Below is a small trained network, with its code and all its weights. Each question gives an input and a class and asks what happens when units are switched off, that is, made to give their printed mean instead of their output.

import numpy as np


def w(rows, s, z=0):
    codes = np.array(rows[::2]) - 128.0
    scale = np.full(codes.shape[1], s)
    scale[-1] = z or s
    return codes * scale


def norm(h):
    return h / np.sqrt((h * h).mean(-1, keepdims=True) + 1e-5)


def f(y):
    return np.maximum(y, 0)


def log_softmax(a):
    a = a - a.max(-1, keepdims=True)
    return a - np.log(np.exp(a).sum(-1, keepdims=True))


def net(x, mask):
    res = np.array(x, float).reshape(1, 6) / 4 @ E
    u = 0
    for l in range(2):
        y = f(norm(res) @ A[l][:, :-1].T + A[l][:, -1])
        res = res + np.where(mask[u : u + 6], y, B[l][:, -1]) @ B[l][:, :-1]
        u += 6
    return log_softmax(norm(res)[-1] @ U[:, :-1].T + U[:, -1])


A, B = {}, {}
E = w([
[65,149,196],'x0',
[189,55,254],'x1',
[107,122,157],'x2',
[212,208,180],'x3',
[165,104,126],'x4',
[74,64,128],'x5',
],0.0078)
A[0] = w([
[4,137,134,160],'0.n1',
[123,179,28,172],'0.n2',
[150,107,153,66],'0.n3',
[95,250,64,252],'0.n4',
[200,39,134,85],'0.n5',
[192,217,178,159],'0.n6',
],0.016,0.0023)
B[0] = w([
[135,36,185,212],'0.n1',
[114,82,24,225],'0.n2',
[151,139,98,148],'0.n3',
[166,125,4,246],'0.n4',
[158,111,49,184],'0.n5',
[178,188,209,203],'0.n6',
],0.023,0.011)
A[1] = w([
[96,150,131,10],'1.n1',
[78,151,202,45],'1.n2',
[82,152,125,57],'1.n3',
[37,147,178,83],'1.n4',
[87,162,2,253],'1.n5',
[88,151,119,62],'1.n6',
],0.019,0.0022)
B[1] = w([
[132,115,159,128],'1.n1',
[180,111,119,138],'1.n2',
[114,148,111,128],'1.n3',
[96,115,119,131],'1.n4',
[252,114,102,247],'1.n5',
[127,150,128,128],'1.n6',
],0.028,0.015)
U = w([
[208,77,30,230],'0',
[3,49,201,151],'1',
[118,236,184,67],'2',
[155,182,217,129],'3',
[33,210,117,2],'4',
[54,225,175,27],'5',
],0.013,0.0064)

Each question gives the input, the list of numbers given to net, and the class t.
The units are the neurons (one row each of A and B). Each row of codes is followed by its name. A weight is (code - 128) times the scale printed after its matrix; where a second scale follows, it is the last column's (A, B and U).
mask holds one flag per neuron, layer by layer. A switched-off neuron (its flag False) gives its mean, the last column of its row in B, instead of its output. The means were averaged over made-up inputs and are rounded, as every weight is.
A unit's drop is (log p(t) with every unit on - log p(t) with that unit switched off) / (log p(t) with every unit on - log p(t) with every unit switched off).
The circuit of an input: a set's keep is (log p(t) with only the set's units on - log p(t) with every unit switched off) / (log p(t) with every unit on - log p(t) with every unit switched off). Starting from all 12 units, units are removed one at a time, each time the one whose removal leaves the highest keep (on an exact tie, the one counted first), for as long as the keep stays at least 0.8.
circuit, biggest first: the units of the circuit, biggest drop first
top k neurons: the k neurons with the biggest drops, biggest first
k most important neurons of layer l: the k neurons of layer l with the biggest drops, biggest first
drop of u: that unit's drop, to one decimal
input [7,-3,1,0,3,2], class 1: top 2 neurons	(0.n1; 1.n5)
input [-3,0,-2,8,-8,4], class 2: 4 most important neurons of layer 0	(0.n6; 0.n2; 0.n5; 0.n1)
input [-2,1,7,-8,5,3], class 1: top 4 neurons	(0.n4; 1.n5; 0.n2; 0.n1)
input [-7,8,-8,8,-4,-5], class 3: circuit, biggest first	(0.n6; 0.n4; 1.n5)
input [4,0,-2,7,6,8], class 2: top 3 neurons	(1.n5; 0.n4; 0.n1)
input [8,-2,4,-1,-6,-2], class 1: circuit, biggest first	(0.n1; 1.n5)
input [8,0,0,-1,1,-2], class 1: top 2 neurons	(1.n5; 0.n1)
input [6,-2,8,3,-1,-8], class 3: 3 most important neurons of layer 0	(0.n6; 0.n2; 0.n5)
input [5,5,0,-8,-8,-6], class 1: circuit, biggest first	(1.n5; 0.n4)
input [6,1,-7,7,-5,-7], class 2: circuit, biggest first	(0.n6; 1.n5)
input [0,-3,6,-6,5,7], class 1: top 3 neurons	(0.n4; 1.n5; 0.n1)
input [-1,-1,-4,7,7,5], class 2: top 4 neurons	(0.n6; 0.n4; 1.n5; 0.n2)
input [2,-1,0,2,6,-2], class 3: 2 most important neurons of layer 0	(0.n6; 0.n2)
input [3,-3,3,-8,3,5], class 1: top 3 neurons	(1.n5; 0.n4; 0.n1)
input [0,3,-5,6,1,4], class 2: top 2 neurons	(0.n6; 0.n4)
input [2,-4,3,-8,1,5], class 1: 2 most important neurons of layer 0	(0.n1; 0.n4)
input [6,2,3,-4,-7,3], class 1: top neuron	(1.n5)
input [4,2,-7,7,6,7], class 2: top neuron	(0.n4)
input [-6,4,-8,5,2,-2], class 3: top 3 neurons	(0.n6; 0.n4; 0.n2)
input [4,0,3,1,0,-5], class 3: top 3 neurons	(0.n6; 0.n2; 1.n5)
input [2,2,-5,7,-2,7], class 2: top 2 neurons	(1.n5; 0.n1)
input [4,-1,0,-4,-8,4], class 1: drop of 0.n1	0.6
input [-2,8,-6,7,5,-7], class 3: drop of 1.n5	0.2
input [2,5,4,6,8,0], class 2: drop of 0.n2	0.2
